Below are the code and all the weights of a small trained network. Each question names an input and a class and asks about switching units off, where a switched-off unit gives its printed mean instead of its output.

import numpy as np


def w(rows, s, z=0):
    codes = np.array(rows[::2]) - 128.0
    scale = np.full(codes.shape[1], s)
    scale[-1] = z or s
    return codes * scale


def f(y):
    return np.maximum(y, 0)


def log_softmax(a):
    a = a - a.max(-1, keepdims=True)
    return a - np.log(np.exp(a).sum(-1, keepdims=True))


def net(x, mask):
    res = np.array(x, float).reshape(1, 6) / 4 @ E
    y = f(res @ A[0][:, :-1].T + A[0][:, -1])
    res = res + np.where(mask, y, B[0][:, -1]) @ B[0][:, :-1]
    return log_softmax(res[-1] @ U[:, :-1].T + U[:, -1])


A, B = {}, {}
E = w([
[98,140,134,154,113,83,128,125,168,4,99],'x0',
[127,127,130,132,127,126,133,124,121,126,134],'x1',
[161,239,80,134,55,111,110,106,135,143,154],'x2',
[120,132,138,130,120,131,137,122,117,129,128],'x3',
[107,144,113,157,124,186,161,198,151,108,183],'x4',
[119,121,122,119,120,120,121,135,126,129,132],'x5',
],0.02)
A[0] = w([
[124,142,99,153,122,178,161,186,125,125,199,148],'N0',
[88,144,105,187,112,232,175,254,172,106,215,130],'N1',
[88,132,116,157,115,91,131,113,171,22,92,145],'N2',
[82,63,178,125,156,97,158,186,135,50,105,143],'N3',
[107,42,157,111,228,185,129,150,72,204,133,234],'N4',
[106,176,119,178,87,64,124,111,191,79,123,61],'N5',
[147,110,132,94,123,75,69,45,80,138,46,254],'N6',
[60,136,116,181,147,153,163,177,174,79,157,106],'N7',
[139,233,87,171,54,87,93,102,164,78,127,60],'N8',
[183,171,97,126,96,116,113,114,113,209,138,179],'N9',
[135,158,75,153,101,191,156,161,129,136,178,117],'N10',
[200,180,86,138,92,132,123,108,92,175,177,136],'N11',
],0.0092,0.008)
B[0] = w([
[117,153,119,123,101,163,139,171,187,151,133,195],'N0',
[59,151,130,138,129,158,129,155,249,220,120,246],'N1',
[132,36,163,192,175,104,121,104,134,122,39,226],'N2',
[103,98,166,185,169,130,109,106,142,133,80,210],'N3',
[156,84,80,161,105,76,199,156,101,154,106,252],'N4',
[132,95,111,150,92,75,202,142,129,152,99,197],'N5',
[181,101,123,125,166,108,128,90,45,93,110,238],'N6',
[66,120,124,145,131,144,118,104,164,176,111,197],'N7',
[152,99,65,110,73,86,183,134,103,181,132,228],'N8',
[127,157,105,64,106,171,101,69,105,127,180,223],'N9',
[140,130,144,104,100,143,125,161,166,151,127,190],'N10',
[116,164,130,79,121,146,88,122,119,107,170,215],'N11',
],0.013,0.021)
U = w([
[181,103,104,123,121,91,188,124,68,117,123,252],'0',
[115,116,97,148,86,131,202,193,140,145,122,98],'1',
[144,154,113,74,124,161,40,76,73,100,183,176],'2',
[121,188,147,77,95,179,68,174,147,129,184,49],'3',
[148,102,239,160,194,128,97,124,96,3,96,93],'4',
[78,115,221,157,189,155,82,116,155,139,106,43],'5',
],0.013,0.0038)

Each question gives the input, the list of numbers given to net, and the class t.
The units are the neurons (one row each of A and B). Each row of codes is followed by its name. A weight is (code - 128) times the scale printed after its matrix; where a second scale follows, it is the last column's (A, B and U).
mask holds one flag per neuron, in row order. A switched-off neuron (its flag False) gives its mean, the last column of its row in B, instead of its output. The means were averaged over made-up inputs and are rounded, as every weight is.
A unit's drop is (log p(t) with every unit on - log p(t) with that unit switched off) / (log p(t) with every unit on - log p(t) with every unit switched off).
The circuit of an input: a set's keep is (log p(t) with only the set's units on - log p(t) with every unit switched off) / (log p(t) with every unit on - log p(t) with every unit switched off). Starting from all 12 units, units are removed one at a time, each time the one whose removal leaves the highest keep (on an exact tie, the one counted first), for as long as the keep stays at least 0.8.
units of the circuit, in order: the units of the circuit, biggest drop first
k most important neurons: the k neurons with the biggest drops, biggest first
drop of u: that unit's drop, to one decimal
input [1,1,-5,-4,5,6], class 5: units of the circuit, in order -> [N3]
input [0,7,3,6,-6,6], class 2: units of the circuit, in order -> [N4 N2]
input [7,-3,0,8,-2,5], class 4: 2 most important neurons -> [N2 N4]
input [8,-7,0,4,-8,-4], class 4: 3 most important neurons -> [N2 N4 N3]
input [-7,6,8,-6,0,2], class 2: 2 most important neurons -> [N9 N1]
input [6,-8,0,-2,-3,-4], class 4: 2 most important neurons -> [N4 N2]
input [-7,-3,-2,-3,0,1], class 0: 2 most important neurons -> [N1 N4]
input [-8,-7,0,8,-1,2], class 0: 2 most important neurons -> [N4 N1]
input [8,0,0,4,6,1], class 5: drop of N3 -> 0.4
input [-1,8,-1,-2,-2,-6], class 0: drop of N1 -> 0.1
input [8,3,-7,-5,-8,-8], class 4: drop of N11 -> 0.0
input [5,-5,-8,-7,-1,0], class 4: drop of N1 -> 0.5
